Here is a tiny trained network, its code and every weight. The questions are about switching its units off for an input and a class, where a switched-off unit gives its printed mean instead of its output.

import numpy as np


def w(rows, s, z=0):
    codes = np.array(rows[::2]) - 128.0
    scale = np.full(codes.shape[1], s)
    scale[-1] = z or s
    return codes * scale


def f(y):
    return y / 2 * (1 + np.tanh(0.7978845608 * (y + 0.044715 * y**3)))


def log_softmax(a):
    a = a - a.max(-1, keepdims=True)
    return a - np.log(np.exp(a).sum(-1, keepdims=True))


def net(x, mask):
    res = np.array(x, float).reshape(1, 4) / 4 @ E
    y = f(res @ A[0][:, :-1].T + A[0][:, -1])
    res = res + np.where(mask, y, B[0][:, -1]) @ B[0][:, :-1]
    return log_softmax(res[-1] @ U[:, :-1].T + U[:, -1])


A, B = {}, {}
E = w([
[197,180,162,174,51,66,216,146],'x0',
[167,61,34,11,84,124,199,118],'x1',
[1,76,168,130,120,98,201,188],'x2',
[102,131,191,51,81,26,49,88],'x3',
],0.0085)
A[0] = w([
[89,166,192,208,127,136,64,170,70],'neuron 1',
[2,68,167,139,124,111,185,241,36],'neuron 2',
[133,154,184,48,61,29,30,66,45],'neuron 3',
[73,109,95,92,194,212,31,52,110],'neuron 4',
[170,70,62,37,65,140,184,144,1],'neuron 5',
[234,194,87,133,142,160,64,50,16],'neuron 6',
[111,210,175,206,182,126,87,123,93],'neuron 7',
[212,161,156,162,73,85,184,154,159],'neuron 8',
[140,145,58,196,116,226,168,210,73],'neuron 9',
[115,177,197,201,151,154,90,138,64],'neuron 10',
[177,132,87,177,201,200,181,161,85],'neuron 11',
[182,204,140,150,65,76,177,147,85],'neuron 12',
[175,195,164,172,40,121,179,116,104],'neuron 13',
],0.0073,0.0027)
B[0] = w([
[148,103,52,103,108,101,172,64,216],'neuron 1',
[237,189,191,49,215,150,191,138,247],'neuron 2',
[128,49,166,163,80,46,102,147,255],'neuron 3',
[72,160,91,110,183,149,79,223,241],'neuron 4',
[122,123,62,105,101,52,182,78,243],'neuron 5',
[254,177,220,35,192,147,217,125,248],'neuron 6',
[134,120,67,100,127,43,165,79,225],'neuron 7',
[79,154,103,137,188,127,86,166,224],'neuron 8',
[124,62,183,152,100,52,97,137,238],'neuron 9',
[113,91,72,84,137,71,162,72,209],'neuron 10',
[95,33,195,171,89,27,90,132,233],'neuron 11',
[72,130,87,126,187,144,94,203,206],'neuron 12',
[87,155,101,116,164,137,95,185,212],'neuron 13',
],0.0087,0.0072)
U = w([
[125,108,5,107,116,99,177,47,124],'0',
[191,179,225,86,163,139,177,135,127],'1',
[112,35,213,161,91,88,88,148,108],'2',
[77,167,60,122,167,143,79,209,117],'3',
[115,156,135,159,99,156,110,105,251],'4',
[113,139,131,157,74,171,132,105,94],'5',
[118,158,149,143,106,174,131,89,88],'6',
],0.012,0.013)

Each question gives the input, the list of numbers given to net, and the class t.
The units are the neurons (one row each of A and B). Each row of codes is followed by its name. A weight is (code - 128) times the scale printed after its matrix; where a second scale follows, it is the last column's (A, B and U).
mask holds one flag per neuron, in row order. A switched-off neuron (its flag False) gives its mean, the last column of its row in B, instead of its output. The means were averaged over made-up inputs and are rounded, as every weight is.
A unit's drop is (log p(t) with every unit on - log p(t) with that unit switched off) / (log p(t) with every unit on - log p(t) with every unit switched off).
The circuit of an input: a set's keep is (log p(t) with only the set's units on - log p(t) with every unit switched off) / (log p(t) with every unit on - log p(t) with every unit switched off). Starting from the 12 units with the biggest drops (on a tie, the unit counted first), units are removed one at a time, each time the one whose removal leaves the highest keep (on an exact tie, the one counted first), for as long as the keep stays at least 0.8.
circuit, biggest first: the units of the circuit, biggest drop first
most important unit: the unit with the biggest drop
top k neurons: the k neurons with the biggest drops, biggest first
drop of u: that unit's drop, to one decimal
input [-5,-3,-7,0], class 1: most important unit => neuron 6
input [-1,-8,-5,7], class 0: top 3 neurons => [neuron 1; neuron 7; neuron 10]
input [8,3,-6,-5], class 3: top 3 neurons => [neuron 12; neuron 8; neuron 13]
input [3,3,4,-6], class 2: top 2 neurons => [neuron 6; neuron 9]
input [8,-6,1,0], class 3: top 3 neurons => [neuron 12; neuron 13; neuron 8]
input [-6,3,-3,-5], class 3: top 2 neurons => [neuron 4; neuron 3]
input [6,5,3,4], class 3: top 2 neurons => [neuron 12; neuron 8]
input [-3,3,8,7], class 1: top 2 neurons => [neuron 2; neuron 11]
input [6,-6,1,1], class 0: top 2 neurons => [neuron 1; neuron 7]
input [4,-3,1,-5], class 2: top 3 neurons => [neuron 9; neuron 11; neuron 4]
input [-8,-4,7,7], class 3: top 2 neurons => [neuron 4; neuron 6]
input [-5,3,3,3], class 3: top 2 neurons => [neuron 6; neuron 4]
input [5,5,2,-6], class 2: circuit, biggest first => [neuron 9; neuron 11]
input [-5,-7,-7,-4], class 0: circuit, biggest first => [neuron 7]
input [1,-2,1,-1], class 4: drop of neuron 3 => 0.2
input [6,-6,-1,-1], class 0: drop of neuron 13 => -0.1
input [6,-1,6,3], class 1: drop of neuron 13 => -0.1
